B = -4.253, 4.520, 0.712, -4.074, 6.597, -7.129, 6.646, -5.153, 0.992, 0.318
B[0] -> -4.253
B[9] -> 0.318
B[7] -> -5.153
B[3] -> -4.074
B[8] -> 0.992
B[2] -> 0.712
B[1] -> 4.520

X = -1.541, 1.603, 6.921, -5.545, -6.679, -1.167, 4.532, -4.387, 1.821
X[0]	-1.541
X[-7]	6.921
X[7]	-4.387
X[8]	1.821
X[-4]	-1.167
X[3]	-5.545
X[-8]	1.603

arr =
-7.635   5.278   3.435   6.377   3.511   2.634   1.007  -1.802  -5.080  -4.378   6.775  -6.009  -0.082
-3.961  -3.316  -3.934  -0.829   3.578   1.556  -5.694   7.602  -4.491   2.672  -1.613   1.085  -0.246
-0.522   6.585   3.642   7.236   4.157   5.500   3.743   3.273   7.200   3.627   2.747  -1.172  -0.628
 5.412  -6.817  -1.766  -3.768   4.505  -0.934  -6.883  -7.707   2.804   5.146  -5.976  -4.631   7.254
 2.822  -4.919  -5.248   0.389  -1.623  -5.891  -1.348  -5.121  -0.831  -3.723   5.285   5.249  -6.319
-3.976  -6.851  -4.714  -4.784  -4.940  -3.686  -1.428   3.073  -0.929  -1.090   7.488  -5.281   4.115
arr[-6,0]	-7.635
arr[3]	[5.412, -6.817, -1.766, -3.768, 4.505, -0.934, -6.883, -7.707, 2.804, 5.146, -5.976, -4.631, 7.254]
arr[0,-9]	3.511
arr[5,5]	-3.686
arr[-6]	[-7.635, 5.278, 3.435, 6.377, 3.511, 2.634, 1.007, -1.802, -5.080, -4.378, 6.775, -6.009, -0.082]
arr[-4,2]	3.642
arr[-3,-12]	-6.817
arr[-1]	[-3.976, -6.851, -4.714, -4.784, -4.940, -3.686, -1.428, 3.073, -0.929, -1.090, 7.488, -5.281, 4.115]
arr[2,10]	2.747
arr[-2,5]	-5.891
arr[:, -7]	[1.007, -5.694, 3.743, -6.883, -1.348, -1.428]
arr[:, 5]	[2.634, 1.556, 5.500, -0.934, -5.891, -3.686]
arr[-5,-8]	1.556
arr[-3,-4]	5.146
arr[3,2]	-1.766
arr[3,-3]	-5.976
arr[4,-10]	0.389
arr[-3,-7]	-6.883
arr[1]	[-3.961, -3.316, -3.934, -0.829, 3.578, 1.556, -5.694, 7.602, -4.491, 2.672, -1.613, 1.085, -0.246]
arr[:, -1]	[-0.082, -0.246, -0.628, 7.254, -6.319, 4.115]
arr[1,-4]	2.672
arr[4]	[2.822, -4.919, -5.248, 0.389, -1.623, -5.891, -1.348, -5.121, -0.831, -3.723, 5.285, 5.249, -6.319]
arr[-6,2]	3.435
arr[0,9]	-4.378
arr[-5,3]	-0.829
arr[-2,1]	-4.919
arr[:, -2]	[-6.009, 1.085, -1.172, -4.631, 5.249, -5.281]
arr[1,-9]	3.578
arr[-5,0]	-3.961
arr[2,4]	4.157
arr[-4,-13]	-0.522

M = ((-19, -19, 26, -41, -32, -6, -6, 1, -5, 5, -15, -13), (-20, -19, 25, -40, -31, -6, -6, 0, -6, 5, -16, -13), (-15, -18, 24, -37, -30, -8, -4, 1, -2, 4, -12, -11), (-9, 13, -24, 18, 26, 17, -11, -12, -22, 0, -8, -3))
Indices start at 0.
row 0 col 0 = -19
row 2 col 10 = -12
row 3 col 11 = -3
row 1 col 5 = -6
row 3 col 9 = 0
row 3 col 2 = -24
row 2 col 9 = 4
row 3 col 6 = -11
row 3 col 3 = 18
row 2 col 4 = -30
row 3 col 1 = 13
row 1 col 4 = -31
row 1 col 2 = 25
row 2 col 8 = -2
row 2 col 7 = 1
row 1 col 8 = -6
row 0 col 4 = -32
row 3 col 0 = -9
row 1 col 1 = -19
row 0 col 5 = -6
row 2 col 2 = 24
row 2 col 6 = -4
row 2 col 1 = -18
row 0 col 3 = -41
row 0 col 7 = 1
row 0 col 9 = 5
row 3 col 8 = -22

grid =
-0.903, -3.030, 2.307, -1.451, 2.822, 3.559, -4.290, 2.579, -3.934, 1.468, -3.446, -3.341, -2.691, -4.082, 4.416
3.108, -2.023, -0.980, -4.722, 4.895, -4.388, 4.913, -1.023, -1.776, 2.455, 2.515, 2.274, -4.067, 0.486, 5.696
5.735, 5.301, 3.841, -2.687, -4.480, -3.895, 2.886, 3.798, 4.643, -1.425, -4.098, -3.093, 2.667, 5.750, -2.636
grid[0][0]: -0.903
grid[1][4]: 4.895
grid[2][6]: 2.886
grid[2][9]: -1.425
grid[0][1]: -3.030
grid[2][13]: 5.750
grid[2][10]: -4.098
grid[2][14]: -2.636
grid[0][10]: -3.446
grid[2][1]: 5.301
grid[1][0]: 3.108
grid[2][4]: -4.480
grid[1][11]: 2.274
grid[:, 7]: [2.579, -1.023, 3.798]
grid[1][5]: -4.388
grid[1][1]: -2.023
grid[2][8]: 4.643
grid[:, 9]: [1.468, 2.455, -1.425]
grid[2][0]: 5.735
grid[2]: [5.735, 5.301, 3.841, -2.687, -4.480, -3.895, 2.886, 3.798, 4.643, -1.425, -4.098, -3.093, 2.667, 5.750, -2.636]
grid[0]: [-0.903, -3.030, 2.307, -1.451, 2.822, 3.559, -4.290, 2.579, -3.934, 1.468, -3.446, -3.341, -2.691, -4.082, 4.416]
grid[:, 8]: [-3.934, -1.776, 4.643]
grid[0][3]: -1.451
grid[0][4]: 2.822
grid[:, 12]: [-2.691, -4.067, 2.667]
grid[1][6]: 4.913
grid[2][2]: 3.841
grid[2][12]: 2.667
grid[0][2]: 2.307
grid[0][13]: -4.082
grid[1][2]: -0.980
grid[1]: [3.108, -2.023, -0.980, -4.722, 4.895, -4.388, 4.913, -1.023, -1.776, 2.455, 2.515, 2.274, -4.067, 0.486, 5.696]
